Rows, each followed by one of two labels for a hidden trait (new trait and labels in each part):
[-10.2  -2.2  28.2  -3.4  30.7 -11.2  20.4   6.5 -28.5  -5.5  -9.5   2.7
  -5.6   0.9 -13.7   5.6  -8.6  41.5  28.9   2.8 -30.9]
Q728
[  3.3  -2.6  41.7   1.8 -15.0 -11.7  31.2  11.4  93.1   7.3  15.6   1.2
 -55.9 -29.5 -24.8   6.0   1.8 -10.6 -35.6 -12.6  33.4]
Q224
[ -1.2  -1.7  59.8  -3.9  -2.6  -7.6  30.7  17.8  38.1  -1.3  -1.5   3.0
 -36.0 -31.7 -27.7   4.9  -5.4   0.9 -32.1 -15.0  20.4]
Q728
[ -4.4 -18.8  43.0  13.5  30.0 -45.8  70.4   8.3   1.5  -3.5  -2.2   3.2
 -45.7 -42.6 -34.4  32.1  -2.7  52.3 -16.1 -13.4 -15.4]
Q224
[ -3.1  -7.2  54.7   3.6  16.7 -25.6  58.3  12.8  11.8  -2.6  -4.0   3.2
 -43.3 -37.2 -32.6  15.0  -2.0  34.6 -27.0 -13.1  -8.5]
Q728
[ -6.3  -4.1  29.3   0.6  19.3 -15.0  25.4   4.5  -0.9  -4.2  -5.1   1.9
 -15.3 -23.8 -20.1  10.7  -1.6  35.5   1.1  -5.5 -12.7]
Q728
[ -4.9  -3.5  16.9   0.1  15.3  -6.8  13.1   4.0  -6.8  -3.1  -3.2   1.4
  -5.9 -13.6 -17.8   8.5  -2.7  31.3   7.5  -1.8  -9.1]
Q224
[ -7.4  -1.5  19.6   0.1  22.0  -8.3  19.6   5.3  -9.4  -3.6  -6.9   1.7
  -7.9 -11.7 -16.5   6.9  -2.9  38.0  15.5  -1.0 -17.9]
Q728
[ -3.6  -6.7  43.5   2.2  21.2 -27.7  55.1  12.7   9.2  -1.6  -3.9   2.7
 -40.4 -40.3 -33.5  12.9  -1.8  35.1 -21.5 -13.5  -6.7]
Q728
[  4.1  21.1 -11.7 -15.5 -36.1  65.0 -63.8 -10.2   2.5   1.1  -2.1  -1.8
  32.2  34.5  26.7 -38.6  -1.1 -37.8   3.5  10.2  17.6]
Q728
[-13.0   3.6  37.9 -10.8  12.4   9.7  -9.1  17.1 -31.9 -12.8 -25.4   3.7
  19.0  14.7   1.3  -2.2 -14.2  14.2  32.0   4.2 -16.4]
Q224
[-13.8   7.6  26.2 -15.0  18.9  17.9 -19.4  10.5 -37.6 -15.2 -33.5   3.8
  37.0  22.8   2.0  -6.8 -17.2   5.7  35.3   5.4 -14.9]
Q728
[ -3.3 -16.1  57.7  12.7  20.8 -55.7  91.9  15.9  18.6  -0.2   6.3   3.7
 -70.2 -43.1 -39.6  29.7  -3.4  41.6 -28.6 -18.7  -7.5]
Q224
[-13.1   0.3  30.1  -6.3  26.3  -5.9  11.4   8.8 -47.0 -12.8 -22.7   3.3
   6.1  10.5  -2.9   3.4 -13.9  39.0  33.0   4.3 -30.7]
Q224
[-11.8 -11.1  38.5   3.1  80.4 -33.2  35.2   8.9 -26.8  -7.9 -12.8   3.3
 -16.9 -28.6 -30.2  24.6  -5.4  52.6  25.9  -3.2 -57.4]
Q224
[ -5.1   5.5  29.8  -8.5  -6.7  13.5   0.0  14.0   1.0  -6.0 -11.0   2.1
  10.1   7.0  -0.3  -7.5 -11.5 -11.0  -4.8  -2.8   1.0]
Q224
[  0.2   0.8  47.2  -5.6  -9.9  -0.8  19.8  16.7  27.8  -2.8  -7.2   3.4
 -19.5 -12.0 -12.9  -0.3  -6.7 -10.3 -29.3  -9.2  19.2]
Q224
[ -0.7  -3.9  30.2  -5.2   9.7  -6.1  18.2   7.9  11.7  -2.8  -4.9   2.1
 -18.8 -20.8 -17.9   3.5  -1.8   9.9 -18.8  -8.0   0.0]
Q224
[-13.1  -2.6  17.5  -2.6  69.9 -12.5  21.8   6.7 -67.2  -8.4 -15.4   2.6
  -1.0  -0.5 -14.9  10.6 -11.1  47.2  32.3   5.0 -74.6]
Q224
[ -5.1   1.1  59.1  -5.7   3.1   0.7  27.9  19.4   9.8  -6.8 -14.2   4.0
 -23.4 -15.0 -20.5   3.0 -11.5   3.5 -18.6  -9.5   1.8]
Q728
[  0.7   0.0  37.9  -2.8 -22.6  -3.9  17.1  14.0  52.3   0.1  -0.5   2.0
 -21.1 -24.2  -9.7  -0.5  -1.7 -12.2 -34.8 -13.5  45.2]
Q728
[-12.3  -2.1  25.0  -4.1  34.1  -4.3  21.9   6.4 -23.8  -6.8 -14.3   3.2
  -8.6  -3.3 -14.8   8.3 -10.2  42.6  32.5   1.5 -26.6]
Q728
[ -9.1   2.2  20.4  -5.5  11.8   5.4   0.3   4.5 -16.0  -6.4 -10.4   4.3
  -1.7  15.2   3.1  -2.3  -8.8  11.4  23.6   4.8 -13.6]
Q728
[ -9.7  -3.1  36.8  -2.9  25.7 -11.2  24.8   8.0 -10.7  -7.7 -12.1   3.1
 -15.1 -14.6 -22.0  10.5  -7.3  39.2  13.7  -2.1 -18.2]
Q728
[-13.6  -1.4  25.2  -3.6  50.8 -11.4  18.1   7.5 -68.6 -10.5 -16.3   3.0
   8.0   7.9  -8.5  12.7 -11.4  45.5  36.0   4.4 -59.8]
Q224
[ -1.6  -0.9  62.9  -4.8  -5.5  -8.1  30.7  18.8  45.1  -2.9  -3.8   3.2
 -30.7 -32.3 -27.3   4.3  -9.7  -2.8 -34.4 -14.7  24.8]
Q728
[-11.9   4.4  38.4 -10.7  15.8   8.6   1.6  12.3 -26.2 -12.1 -22.5   3.2
  12.8  19.1   1.7  -3.1 -15.4  12.0  31.6   4.1 -14.9]
Q224
[ -4.1   4.2  41.2 -10.3  -0.3   7.2  12.0  20.0  13.9  -6.9  -8.5   3.1
  -9.4   0.3  -0.7  -5.7 -11.2 -13.3 -16.4  -6.2   6.3]
Q224
[ -0.1  -0.1  59.0  -3.8  -9.7  -5.4  25.1  19.0  57.3  -2.5  -4.7   4.2
 -30.6 -41.0 -26.4   1.8  -4.5  -8.5 -34.0 -14.3  25.3]
Q728
[-14.4  -0.3  13.3  -5.9  61.7  -4.3  10.7   6.8 -99.9 -17.3 -26.3   4.2
  19.7  15.6  -5.2   7.2 -14.4  40.6  37.5   4.8 -81.6]
Q728
[-14.4  -0.3  54.0  -7.5  25.9  -4.6  23.4  15.8 -33.2 -11.0 -20.4   4.2
  -8.7   6.6 -12.3   5.3 -16.9  36.6  22.0   1.0 -19.4]
Q728
[-10.0   6.8  54.8 -14.2   5.6  12.8  12.4  20.8   0.3 -10.5 -20.4   4.2
  -5.6   9.3  -4.7  -3.5 -17.9   1.8   2.8  -2.2 -11.7]
Q224
[ -8.0   9.0  49.1 -15.0  -8.5  20.0   2.5  20.1  -2.4  -8.9 -17.6   3.7
  -6.6  11.7  -4.3 -13.7 -16.0  -5.6  -4.5  -2.2   8.1]
Q224
[ -0.2  15.3  17.0 -14.2 -24.9  44.3 -23.1   7.4  10.9  -2.9  -9.3   1.4
  13.3  23.0  14.4 -25.2  -8.7 -24.8  -5.0   3.0  19.6]
Q728
[ -0.8   0.5  35.9  -3.7  -3.0  -7.8  19.2  16.2  12.6  -3.2  -6.0   3.5
 -18.4 -19.0 -15.0   0.7  -4.9  -8.3 -25.6  -9.6  11.7]
Q224
[ -2.1   1.8  56.3  -5.9  -7.5  -2.5  21.8  18.8  23.6  -6.3  -9.5   2.9
 -17.0 -18.8 -14.6   4.5  -8.7  -4.3 -28.9 -11.1  14.8]
Q224
[  2.3  -5.2  54.9   1.0   5.7 -21.0  54.6  18.0  57.7   5.4  10.2   2.8
 -68.8 -39.8 -33.5   9.7  -2.2  11.7 -40.1 -14.3  12.7]
Q224
[ -3.2  -3.9  36.4  -0.8   9.9  -9.3  28.9  12.4   7.3  -3.8  -6.3   2.7
 -21.7 -30.7 -28.4  10.2  -4.5  28.2 -17.8 -12.0  -6.6]
Q224
[ -2.3  -1.8  27.3  -3.0   7.6  -5.3  20.7   9.8   9.0  -3.0  -4.2   2.0
 -18.1 -22.8 -18.2   6.2  -3.4  10.1 -16.1  -9.0  -2.2]
Q224
[-11.8  -2.8  43.8  -2.7  28.6 -12.4  11.2  10.5 -13.3   2.4 -12.8   4.1
 -20.4 -19.7 -25.2   9.2  -7.0  33.6  13.3  -3.0 -20.8]
Q728
[ -4.0   2.2  44.4  -7.0  -1.1   5.9  10.3  15.6   6.0  -4.8  -9.1   2.7
 -10.1   2.9  -4.2  -1.3  -9.0  -7.2 -11.4  -3.3   3.2]
Q728
[-13.2   3.9  23.2 -11.6  17.3  10.8 -12.7  11.8 -76.1 -18.4 -35.8   3.7
  39.7  17.6  -0.7  -1.9 -15.8  24.8  34.9   4.4 -27.0]
Q728
[ -4.9 -12.4  56.8   6.5  26.9 -39.6  61.6  12.9   2.1  -5.3   0.2   4.1
 -44.8 -40.5 -37.1  21.9  -4.2  47.9 -12.9 -13.6 -10.2]
Q224
[-10.1  -3.2  39.2  -1.7  30.2 -12.6  16.9   8.4 -10.8  -4.6  -9.7   3.2
 -15.3 -16.0 -26.2   8.5  -5.4  38.6  13.3  -1.9 -17.5]
Q728
[-10.6   1.7  29.2  -4.7  14.1   8.8  -3.4   9.0 -20.7  -7.7 -14.7   2.7
   2.7  15.0   4.9   2.1 -12.1  21.6  31.7   5.9 -13.4]
Q728
[ -0.9  22.3  13.6 -22.1 -31.2  63.5 -40.1   9.2   4.7  -4.5 -12.8   1.5
  16.4  27.8  13.2 -39.4  -9.7 -27.9  -0.1   4.4  20.4]
Q728
[-11.9  -0.9  -2.8  -3.6  76.3  -3.9  17.3   2.3 -96.7 -10.1 -13.0   2.4
   9.9  12.9  -4.8   7.9 -10.3  43.1  39.7   5.0 -88.0]
Q728
[-19.8   3.3  68.3 -14.5  29.0   2.5  11.6  21.9 -43.7 -18.8 -36.2   6.2
   8.5  10.0 -13.3   2.1 -22.7  39.5  32.3   0.2 -27.2]
Q224
[ -2.9   1.7  42.3  -7.4   1.8   0.0  16.6  16.2  12.6  -4.6  -7.6   3.0
  -5.8 -12.6 -11.6   0.8  -9.3  -5.3 -17.8  -7.0   7.9]
Q728
[  0.0  -4.7  20.6   2.9  13.1 -15.3  25.7   4.7   8.7   0.0   1.9   1.1
 -22.5 -27.9 -23.6   8.1   2.7  22.0 -15.9  -9.4  -2.3]
Q728
[ -5.9  -2.0  38.1  -4.4  16.5 -13.8  20.5   9.5  -4.2  -5.0 -10.5   3.2
 -13.0 -17.4 -20.2   6.9  -7.4  28.7  -0.1  -6.6  -6.7]
Q224
[ -5.2   1.0  64.0  -7.4   5.8  -4.1  31.3  21.0 -12.1  -7.3 -17.1   4.0
 -20.9 -15.7 -21.5   3.4 -13.2   6.2 -22.6 -11.4   3.9]
Q728
[ -9.3  -1.4  32.2  -2.9  24.3  -8.0  14.0   7.7 -20.0  -5.2  -9.5   2.4
 -10.2  -6.9 -18.2   7.7  -6.2  41.2  25.3   0.3 -22.5]
Q728
[  1.9 -15.2  25.9  15.6  11.8 -48.6  84.8   6.4  35.1   6.9  24.6   1.3
 -84.5 -42.7 -27.1  19.6   1.0  29.8 -23.1 -13.3   0.4]
Q224
[ -7.7   5.0  31.6  -8.6   4.1   8.9  -2.2  10.7  -7.5  -5.9 -15.4   2.8
   2.0  14.6   4.3  -2.3 -11.8  -1.6  22.5   2.3  -5.6]
Q224
[ -3.4   6.4  64.6 -10.5 -21.0  10.4  14.6  20.8  17.2  -6.4 -15.0   3.5
 -12.5   1.0  -5.4  -9.7 -14.0 -11.6 -23.1  -6.8  26.5]
Q224
[-12.5   8.2  23.6 -14.2  14.0  17.3 -35.9  10.0 -25.9 -15.6 -30.6   3.1
  41.4  21.0   6.1  -6.2 -14.3   5.0  35.8   5.7 -13.0]
Q728
[  0.4  -0.7  52.8  -3.0   0.5  -8.0  28.2  14.3  46.3   0.0  -1.6   3.2
 -34.0 -32.1 -24.6   4.6  -3.7 -11.6 -36.6 -13.6  28.2]
Q728
[ -6.5  -4.8  53.1  -1.2  19.8 -19.7  40.6  13.3   2.1  -6.0 -10.9   3.7
 -28.3 -33.1 -32.2  11.5  -3.4  36.2 -16.0 -11.4  -9.5]
Q728
[ -9.3   4.7  37.4  -6.4   8.7  12.3  -1.6  12.1 -16.0  -8.2 -15.9   2.7
  12.0  23.2   5.2  -2.6 -13.9  -1.6  20.0   1.2  -4.6]
Q224
[ -7.9 -12.8  -9.6   8.0  74.3 -36.6  23.7  -1.3 -28.7  -1.1  -2.8   1.0
  -6.5 -21.1 -21.4  25.2   2.2  40.2  30.0  -0.5 -53.8]
Q224
[  2.5   2.2   0.0  -3.6  -3.0   4.9   2.8   7.2   7.0  -2.8  -4.9   0.7
  -1.4   8.6   4.6  -1.2  -4.7 -16.1  -8.2  -3.8   5.4]
Q728
[ -1.1   1.5  28.5  -4.8  -1.9  -0.5  14.3   5.3   6.6  -3.5  -7.2   1.9
 -10.8 -10.5  -6.4   0.1  -6.3  -8.1 -20.7  -6.7   4.3]
Q728
[ -9.5  -2.1  23.2  -3.7  30.8 -10.3  14.4   8.9 -32.6  -6.1 -10.4   2.1
  -4.3   6.3  -8.6   6.4  -9.1  42.3  27.1   2.3 -30.2]
Q728
[ -0.5   2.8  66.0  -6.7 -48.8  -2.9  25.0  19.0  90.8  -2.0  -5.2   3.1
 -27.5 -23.1 -21.7  -1.9  -5.9 -14.6 -39.1 -14.0  86.0]
Q728
[-15.2   1.6  28.7  -9.3  31.4   4.2  -2.9   9.1 -80.0 -18.7 -36.2   3.8
  32.4  17.6  -4.0   0.8 -18.2  39.0  35.1   4.3 -42.3]
Q728
[ -1.1  -6.0  42.1   1.9   2.2 -23.6  30.2  10.8  19.7  -0.6   2.1   2.6
 -37.2 -40.7 -30.3  12.7  -3.6  32.4 -25.8 -15.1  -3.8]
Q728
[ -3.0  -0.4  31.4  -3.9   6.2  -3.3  20.0  12.3   9.4  -4.0  -9.0   2.4
 -18.4 -22.0 -14.6   2.5  -5.7   4.1 -12.9  -7.4   1.6]
Q728
[ -9.4 -11.7  81.0   4.2  34.9 -48.5  79.1  20.3   4.9  -7.1  -9.9   7.0
 -55.9 -49.8 -46.3  26.2 -10.7  61.0 -19.4 -15.5 -16.2]
Q224
[ -0.7   6.7  15.6  -9.2 -17.5  17.7  -8.6   8.4   5.1  -3.2  -7.0   1.6
   6.9  17.6  10.4 -15.4  -7.7 -16.4  -7.8  -0.2  13.8]
Q224
[-13.9  -3.7  47.8  -4.0  42.2 -14.3  32.9  13.6 -17.7  -8.8 -12.8   4.7
 -30.7 -21.4 -27.6  13.2 -10.4  52.8  22.4  -4.0 -31.4]
Q728
[ -9.9  -4.4  41.1  -0.9  36.9 -17.6  31.8   9.0 -18.9  -6.3 -13.0   3.1
 -20.2 -19.6 -30.3  13.9  -6.6  48.1  23.7  -3.0 -24.7]
Q728
[ -3.7   6.0  20.0  -8.3  -7.0  11.8  -1.9  10.8   3.6  -5.2  -8.5   1.5
   2.0  12.1   5.5  -6.6  -6.7 -15.0  -7.2   0.3  10.8]
Q224
[ -1.5 -13.6  49.5  12.0  15.8 -47.7  86.6   9.6  30.2   3.7  15.0   2.7
 -77.6 -41.7 -35.8  21.7  -2.3  37.0 -39.4 -16.2  -2.3]
Q224
[-11.5  -4.6  38.0   0.0  41.7 -17.7  25.5   7.8 -20.6  -4.9 -12.1   3.4
 -14.1 -18.1 -25.7  12.6  -6.1  48.5  28.6  -0.6 -34.9]
Q728
[ -7.8   4.3  17.9  -8.3  10.6  13.7  -6.1   3.3 -13.5  -6.7 -16.0   1.3
  17.5  16.4   8.6  -7.0 -10.3  -7.3  23.1   5.8  -6.0]
Q224
[-14.7  -1.3  43.3  -6.3  35.3  -8.7  27.8  14.4 -27.6 -10.0 -17.7   4.9
  -7.4  -2.4 -20.7  12.4 -12.7  46.4  27.2  -1.7 -28.3]
Q728
[ -5.4  -0.9  61.4  -4.9  11.9 -11.7  37.5  18.3  11.8  -8.2 -11.2   3.7
 -26.6 -29.9 -27.8  10.9  -8.5  25.5 -20.1 -13.1  -5.5]
Q224
[ -7.0  -1.3  10.3  -0.6  22.5  -8.3  22.7   3.7 -16.3  -4.3  -4.3   2.2
  -1.9  -6.0 -11.7   6.2  -4.9  33.6  23.4   1.2 -14.6]
Q728
[ -2.9   3.4  27.6  -6.6   0.1   8.7   5.7  14.1  -1.8  -5.0  -9.2   2.2
  -4.6   8.7  -0.8  -1.9  -9.5 -15.4  -4.5  -0.1   5.2]
Q728
[ -2.2   6.8  16.3  -9.5 -16.3  17.3   4.8  15.4  14.2  -5.3 -13.6   3.0
  -7.0   4.4   0.1  -8.6 -13.8 -13.5 -15.6  -4.9  18.5]
Q224
[ -3.2  -4.8  39.0   1.4  20.0 -16.4  27.3   6.4  -6.8  -3.2  -4.1   2.0
 -20.5 -28.2 -25.8  -2.9  -1.1  30.8  -6.8 -10.4  -5.2]
Q728
[ -4.0   2.0  37.8  -6.9   0.7   2.4   7.6  14.2   3.0  -5.2 -11.8   2.6
  -6.1   2.7  -7.8  -2.0 -11.7  -9.9  -9.0  -4.1   8.1]
Q728
[ -2.3   4.5  57.7  -7.9 -39.6   3.4  20.4  20.0  51.3  -5.5  -9.2   3.3
 -18.3 -15.2 -14.4   0.7 -14.8 -11.5 -41.1 -12.7  56.6]
Q728
